Here is a tiny trained network, its code and every weight. The questions are about switching its units off for an input and a class, where a switched-off unit gives its printed mean instead of its output.

import numpy as np


def w(rows, s, z=0):
    codes = np.array(rows[::2]) - 128.0
    scale = np.full(codes.shape[1], s)
    scale[-1] = z or s
    return codes * scale


def norm(h):
    return h / np.sqrt((h * h).mean(-1, keepdims=True) + 1e-5)


def f(y):
    return y / 2 * (1 + np.tanh(0.7978845608 * (y + 0.044715 * y**3)))


def log_softmax(a):
    a = a - a.max(-1, keepdims=True)
    return a - np.log(np.exp(a).sum(-1, keepdims=True))


def net(x, mask):
    res = np.array(x, float).reshape(1, 6) / 4 @ E
    u = 0
    for l in range(4):
        y = f(norm(res) @ A[l][:, :-1].T + A[l][:, -1])
        res = res + np.where(mask[u : u + 10], y, B[l][:, -1]) @ B[l][:, :-1]
        u += 10
    return log_softmax(norm(res)[-1] @ U[:, :-1].T + U[:, -1])


A, B = {}, {}
E = w([
[72,168,158,2,107,83,179,195,112,83],'x0',
[139,177,30,154,35,63,176,110,104,138],'x1',
[245,114,125,89,95,105,36,133,81,17],'x2',
[114,180,165,141,112,152,141,82,109,100],'x3',
[42,74,111,105,50,139,52,88,206,106],'x4',
[169,65,132,72,170,74,205,5,175,110],'x5',
],0.0085)
A[0] = w([
[165,40,93,91,159,86,103,222,176,198,83],'L0N1',
[183,99,77,201,127,177,109,97,162,161,107],'L0N2',
[74,191,212,177,130,203,158,53,122,1,94],'L0N3',
[75,90,149,100,47,109,67,84,159,134,25],'L0N4',
[73,154,102,65,151,138,164,165,158,24,64],'L0N5',
[115,177,146,26,105,84,155,178,150,140,51],'L0N6',
[171,77,108,85,125,112,201,38,158,108,3],'L0N7',
[129,155,45,161,69,72,179,117,117,110,31],'L0N8',
[122,201,202,155,33,207,178,27,61,89,125],'L0N9',
[166,12,45,123,143,75,138,242,186,160,56],'L0N10',
],0.0071,0.0063)
B[0] = w([
[154,122,165,107,118,50,110,165,159,201,171],'L0N1',
[114,109,193,168,125,59,139,98,100,116,251],'L0N2',
[178,60,132,112,137,27,106,220,191,222,180],'L0N3',
[128,54,70,129,169,112,144,150,125,117,166],'L0N4',
[98,95,169,168,104,72,123,72,78,122,175],'L0N5',
[103,120,196,171,123,89,150,91,72,112,188],'L0N6',
[116,203,114,131,187,64,113,72,170,90,183],'L0N7',
[134,145,161,34,119,187,62,93,25,223,175],'L0N8',
[172,81,105,129,145,32,112,205,193,199,207],'L0N9',
[162,153,141,140,135,10,116,193,210,196,173],'L0N10',
],0.011,0.0032)
A[1] = w([
[163,123,10,179,204,197,118,102,130,173,145],'L1N1',
[139,118,81,182,144,123,105,118,141,91,140],'L1N2',
[130,82,214,49,228,215,80,71,157,136,145],'L1N3',
[38,191,105,142,193,120,158,74,162,153,21],'L1N4',
[230,188,93,149,210,157,238,157,84,132,2],'L1N5',
[70,154,99,128,151,144,160,112,156,230,30],'L1N6',
[196,154,102,109,26,105,247,53,204,92,93],'L1N7',
[50,146,114,144,123,147,173,108,158,166,48],'L1N8',
[153,158,23,136,3,129,198,79,117,150,39],'L1N9',
[132,226,93,31,162,109,147,186,168,86,92],'L1N10',
],0.0067,0.0058)
B[1] = w([
[62,143,234,119,79,57,145,119,91,80,235],'L1N1',
[114,114,152,114,119,58,147,93,132,87,174],'L1N2',
[123,196,158,53,192,127,82,86,120,185,252],'L1N3',
[198,161,168,104,93,177,182,104,162,96,144],'L1N4',
[172,1,60,152,232,88,183,199,33,101,210],'L1N5',
[237,99,176,112,42,187,211,121,177,119,173],'L1N6',
[96,229,124,103,205,137,82,157,148,159,201],'L1N7',
[238,114,186,112,56,178,166,151,172,100,143],'L1N8',
[103,92,94,20,165,172,40,101,46,210,166],'L1N9',
[126,82,221,251,86,57,110,41,100,109,162],'L1N10',
],0.0077,0.0025)
A[2] = w([
[130,164,23,159,88,161,106,46,66,180,160],'L2N1',
[80,183,102,222,70,198,60,254,102,109,100],'L2N2',
[34,154,153,27,102,108,223,178,77,27,49],'L2N3',
[180,99,104,209,197,174,75,48,143,170,107],'L2N4',
[151,134,75,110,48,58,118,134,158,183,89],'L2N5',
[142,103,120,254,132,138,96,46,111,140,2],'L2N6',
[239,96,103,66,88,96,55,105,117,3,85],'L2N7',
[36,78,125,139,137,156,231,111,155,190,130],'L2N8',
[75,98,179,105,131,180,60,121,213,106,56],'L2N9',
[40,63,8,112,44,154,81,59,222,91,90],'L2N10',
],0.0085,0.005)
B[2] = w([
[95,185,168,32,124,151,107,84,63,116,198],'L2N1',
[101,186,89,57,192,55,201,42,254,62,254],'L2N2',
[78,53,191,231,78,90,65,60,113,101,199],'L2N3',
[30,154,162,92,55,78,143,182,115,86,205],'L2N4',
[162,169,125,129,166,114,60,186,111,185,225],'L2N5',
[46,50,253,139,58,63,98,74,90,82,171],'L2N6',
[155,137,126,197,30,248,217,141,212,186,249],'L2N7',
[237,137,109,170,35,191,122,149,157,82,231],'L2N8',
[158,118,113,82,164,110,179,186,53,132,179],'L2N9',
[149,88,102,104,200,126,200,254,36,55,212],'L2N10',
],0.01,0.0046)
A[3] = w([
[131,174,90,105,178,109,157,44,182,55,77],'L3N1',
[108,21,51,136,156,205,82,62,119,175,2],'L3N2',
[143,136,162,98,166,128,160,108,84,198,156],'L3N3',
[121,71,104,153,180,155,165,158,71,86,104],'L3N4',
[180,153,123,154,68,251,148,103,177,102,55],'L3N5',
[140,86,20,146,145,158,127,116,104,171,118],'L3N6',
[107,117,193,84,218,224,44,126,146,175,68],'L3N7',
[147,104,87,195,197,130,155,148,65,101,51],'L3N8',
[101,91,160,182,78,97,93,79,120,94,35],'L3N9',
[118,129,74,115,173,118,137,54,206,105,102],'L3N10',
],0.011,0.0061)
B[3] = w([
[35,164,93,133,153,165,145,102,240,85,239],'L3N1',
[104,164,186,102,117,100,93,204,144,22,116],'L3N2',
[115,87,86,122,83,155,47,163,130,87,255],'L3N3',
[137,100,39,104,181,147,124,166,103,92,186],'L3N4',
[168,89,111,209,66,218,252,125,164,254,211],'L3N5',
[104,109,195,147,86,150,93,75,111,87,143],'L3N6',
[167,222,54,129,52,166,70,64,36,143,184],'L3N7',
[106,47,120,66,167,163,158,214,149,61,176],'L3N8',
[123,98,122,204,152,47,103,76,74,131,244],'L3N9',
[96,203,62,171,163,77,148,125,208,136,188],'L3N10',
],0.011,0.0045)
U = w([
[68,67,238,219,69,34,110,56,92,73,136],'0',
[205,126,131,193,43,252,219,133,213,174,142],'1',
[59,223,78,80,216,107,152,73,243,57,141],'2',
[136,199,102,27,104,176,37,75,15,168,152],'3',
[199,99,147,137,145,36,113,209,200,212,132],'4',
[127,30,72,94,213,163,183,210,68,9,115],'5',
[117,94,75,205,158,120,94,101,147,190,159],'6',
[41,67,69,204,246,216,123,58,98,238,6],'7',
],0.016,0.02)

Each question gives the input, the list of numbers given to net, and the class t.
The units are the neurons (one row each of A and B). Each row of codes is followed by its name. A weight is (code - 128) times the scale printed after its matrix; where a second scale follows, it is the last column's (A, B and U).
mask holds one flag per neuron, layer by layer. A switched-off neuron (its flag False) gives its mean, the last column of its row in B, instead of its output. The means were averaged over made-up inputs and are rounded, as every weight is.
A unit's drop is (log p(t) with every unit on - log p(t) with that unit switched off) / (log p(t) with every unit on - log p(t) with every unit switched off).
The circuit of an input: a set's keep is (log p(t) with only the set's units on - log p(t) with every unit switched off) / (log p(t) with every unit on - log p(t) with every unit switched off). Starting from the 12 units with the biggest drops (on a tie, the unit counted first), units are removed one at a time, each time the one whose removal leaves the highest keep (on an exact tie, the one counted first), for as long as the keep stays at least 0.8.
units of the circuit, in order: the units of the circuit, biggest drop first
top k neurons: the k neurons with the biggest drops, biggest first
k most important neurons of layer l: the k neurons of layer l with the biggest drops, biggest first
input [4,7,-1,-6,-8,-7], class 5: units of the circuit, in order => (L1N5 L3N8)
input [-5,-8,-3,5,-8,8], class 2: 2 most important neurons of layer 1 => (L1N3 L1N9)
input [6,6,4,8,-8,2], class 4: units of the circuit, in order => (L0N9)
input [7,2,0,8,-4,1], class 4: 2 most important neurons of layer 0 => (L0N9 L0N3)
input [1,-6,-4,5,6,5], class 3: units of the circuit, in order => (L1N3 L3N7)
input [-6,4,-4,-4,4,7], class 2: top 2 neurons => (L0N7 L1N7)
input [-1,1,-8,-6,-1,-8], class 1: top 4 neurons => (L1N6 L2N8 L3N5 L1N8)
input [3,-2,2,8,-4,7], class 4: top 3 neurons => (L0N3 L0N9 L2N2)
input [-4,4,0,1,-1,-3], class 0: top 3 neurons => (L0N2 L2N6 L1N3)
input [-7,0,6,-5,7,8], class 2: 3 most important neurons of layer 0 => (L0N7 L0N5 L0N6)
input [5,8,-8,-8,-5,6], class 1: 4 most important neurons of layer 1 => (L1N6 L1N3 L1N4 L1N8)
input [-1,2,8,-3,-8,-7], class 1: top 2 neurons => (L2N7 L3N5)
input [7,-4,-6,0,7,4], class 0: top 2 neurons => (L2N3 L0N6)
input [-5,-7,-7,-1,-5,2], class 1: top 3 neurons => (L2N8 L1N6 L0N8)
input [-2,7,4,4,0,7], class 2: 2 most important neurons of layer 3 => (L3N1 L3N10)
input [1,4,8,5,0,7], class 1: top 2 neurons => (L2N7 L3N5)
input [-6,-5,-8,2,-4,3], class 1: units of the circuit, in order => (L2N8)
input [-5,3,0,3,-6,2], class 5: 2 most important neurons of layer 3 => (L3N8 L3N4)
input [3,0,-5,5,-7,-2], class 5: top 2 neurons => (L1N5 L2N7)
input [4,-8,-3,7,-1,2], class 3: units of the circuit, in order => (L3N7)
input [-4,-3,4,-3,5,-3], class 5: top 2 neurons => (L2N10 L2N9)
input [6,-8,8,-8,7,6], class 1: top 2 neurons => (L2N7 L0N8)
input [5,-2,-5,5,1,2], class 0: top 3 neurons => (L0N6 L0N5 L2N7)
input [-3,0,8,-7,4,8], class 1: 2 most important neurons of layer 2 => (L2N7 L2N2)
